Below is a small trained network, with its code and all its weights. Each question gives an input and a class and asks what happens when units are switched off, that is, made to give their printed mean instead of their output.

import numpy as np


def w(rows, s, z=0):
    codes = np.array(rows[::2]) - 128.0
    scale = np.full(codes.shape[1], s)
    scale[-1] = z or s
    return codes * scale


def f(y):
    return np.maximum(y, 0)


def log_softmax(a):
    a = a - a.max(-1, keepdims=True)
    return a - np.log(np.exp(a).sum(-1, keepdims=True))


def net(x, mask):
    res = np.array(x, float).reshape(1, 7) / 4 @ E
    y = f(res @ A[0][:, :-1].T + A[0][:, -1])
    res = res + np.where(mask, y, B[0][:, -1]) @ B[0][:, :-1]
    return log_softmax(res[-1] @ U[:, :-1].T + U[:, -1])


A, B = {}, {}
E = w([
[135,208,140,127,62,93,138,151,121,167],'x0',
[57,158,116,156,137,144,98,2,187,145],'x1',
[69,122,221,36,143,79,127,152,127,153],'x2',
[162,159,180,123,105,146,52,156,198,163],'x3',
[179,98,104,128,149,132,88,135,207,161],'x4',
[166,127,113,145,109,155,143,142,129,134],'x5',
[110,59,88,105,54,97,98,176,170,100],'x6',
],0.012)
A[0] = w([
[44,92,119,185,136,134,187,26,89,72,207],'neuron 1',
[72,172,187,119,189,122,108,51,158,162,187],'neuron 2',
[64,130,196,29,195,154,147,183,162,204,176],'neuron 3',
[186,161,211,66,74,83,143,210,91,165,206],'neuron 4',
[24,114,156,80,146,71,170,114,27,97,196],'neuron 5',
[156,96,21,201,179,227,86,88,50,154,202],'neuron 6',
[179,113,77,202,135,187,211,92,129,57,103],'neuron 7',
[147,80,95,156,132,176,172,130,111,152,193],'neuron 8',
[144,68,162,57,182,139,153,210,39,64,164],'neuron 9',
[199,208,105,166,99,80,107,217,111,230,220],'neuron 10',
[139,40,96,189,98,151,85,121,187,131,253],'neuron 11',
[150,71,175,1,132,130,121,216,76,145,176],'neuron 12',
[53,74,147,96,137,118,152,167,35,126,250],'neuron 13',
[101,132,153,110,122,146,11,68,183,222,218],'neuron 14',
],0.0082,0.0026)
B[0] = w([
[100,148,80,70,145,100,105,89,72,142,211],'neuron 1',
[79,151,171,145,121,179,91,4,147,177,196],'neuron 2',
[122,162,201,128,116,104,131,108,185,97,214],'neuron 3',
[172,107,174,112,96,152,183,149,151,144,250],'neuron 4',
[135,86,113,84,106,94,171,77,134,175,220],'neuron 5',
[154,191,104,178,187,154,125,99,123,60,210],'neuron 6',
[211,167,98,127,161,105,151,137,88,50,197],'neuron 7',
[117,145,148,165,154,98,105,174,125,83,169],'neuron 8',
[98,108,150,167,134,92,186,152,117,83,233],'neuron 9',
[165,144,110,123,90,182,171,198,107,154,220],'neuron 10',
[100,169,81,168,80,117,125,146,152,93,204],'neuron 11',
[129,71,195,197,129,75,190,195,178,112,248],'neuron 12',
[108,77,143,70,166,70,137,94,86,149,209],'neuron 13',
[127,179,135,135,97,134,41,138,124,155,208],'neuron 14',
],0.011,0.015)
U = w([
[87,74,33,160,25,115,31,175,179,94,195],'0',
[174,225,94,214,225,168,136,118,65,49,155],'1',
[215,160,163,137,89,216,186,166,108,231,148],'2',
[130,3,233,176,154,66,181,145,141,103,2],'3',
[59,217,180,134,131,185,32,54,156,211,156],'4',
[66,104,76,50,177,92,158,38,29,159,93],'5',
],0.0077,0.002)

Each question gives the input, the list of numbers given to net, and the class t.
The units are the neurons (one row each of A and B). Each row of codes is followed by its name. A weight is (code - 128) times the scale printed after its matrix; where a second scale follows, it is the last column's (A, B and U).
mask holds one flag per neuron, in row order. A switched-off neuron (its flag False) gives its mean, the last column of its row in B, instead of its output. The means were averaged over made-up inputs and are rounded, as every weight is.
A unit's drop is (log p(t) with every unit on - log p(t) with that unit switched off) / (log p(t) with every unit on - log p(t) with every unit switched off).
The circuit of an input: a set's keep is (log p(t) with only the set's units on - log p(t) with every unit switched off) / (log p(t) with every unit on - log p(t) with every unit switched off). Starting from the 12 units with the biggest drops (on a tie, the unit counted first), units are removed one at a time, each time the one whose removal leaves the highest keep (on an exact tie, the one counted first), for as long as the keep stays at least 0.8.
circuit, biggest first: the units of the circuit, biggest drop first
unit that matters most: the unit with the biggest drop
top k neurons: the k neurons with the biggest drops, biggest first
drop when u is switched off: that unit's drop, to one decimal
input [0,-4,-7,8,3,-1,-1], class 1: unit that matters most	neuron 6
input [8,3,8,-4,7,4,6], class 2: top 3 neurons	[neuron 9; neuron 14; neuron 13]
input [-8,4,2,-5,6,1,-5], class 1: top 2 neurons	[neuron 6; neuron 7]
input [-3,7,-3,8,2,6,4], class 4: top 2 neurons	[neuron 14; neuron 12]
input [-5,4,-2,-7,8,-7,8], class 0: top 2 neurons	[neuron 11; neuron 9]
input [-7,3,-3,2,7,4,4], class 1: top 2 neurons	[neuron 6; neuron 7]
input [-1,3,-5,-8,-7,-1,-5], class 5: top 2 neurons	[neuron 1; neuron 5]
input [0,7,7,-4,-4,-3,1], class 5: top 2 neurons	[neuron 5; neuron 1]
input [-1,0,1,8,-6,2,7], class 0: circuit, biggest first	[neuron 9; neuron 13]
input [5,4,5,5,-8,8,7], class 2: top 2 neurons	[neuron 9; neuron 4]
input [-1,3,5,1,-6,-2,-2], class 5: top 2 neurons	[neuron 5; neuron 13]
input [-6,2,5,5,8,-6,7], class 0: top 2 neurons	[neuron 11; neuron 12]
input [6,-7,5,2,-4,8,-6], class 3: top 2 neurons	[neuron 12; neuron 9]
input [-7,6,-2,2,-6,-3,1], class 4: circuit, biggest first	[neuron 2]
input [4,0,0,-4,-4,1,7], class 5: drop when neuron 3 is switched off	0.1
input [-8,0,5,-3,-4,-2,1], class 5: drop when neuron 4 is switched off	0.3
input [1,2,-4,8,7,3,-6], class 4: drop when neuron 14 is switched off	0.6
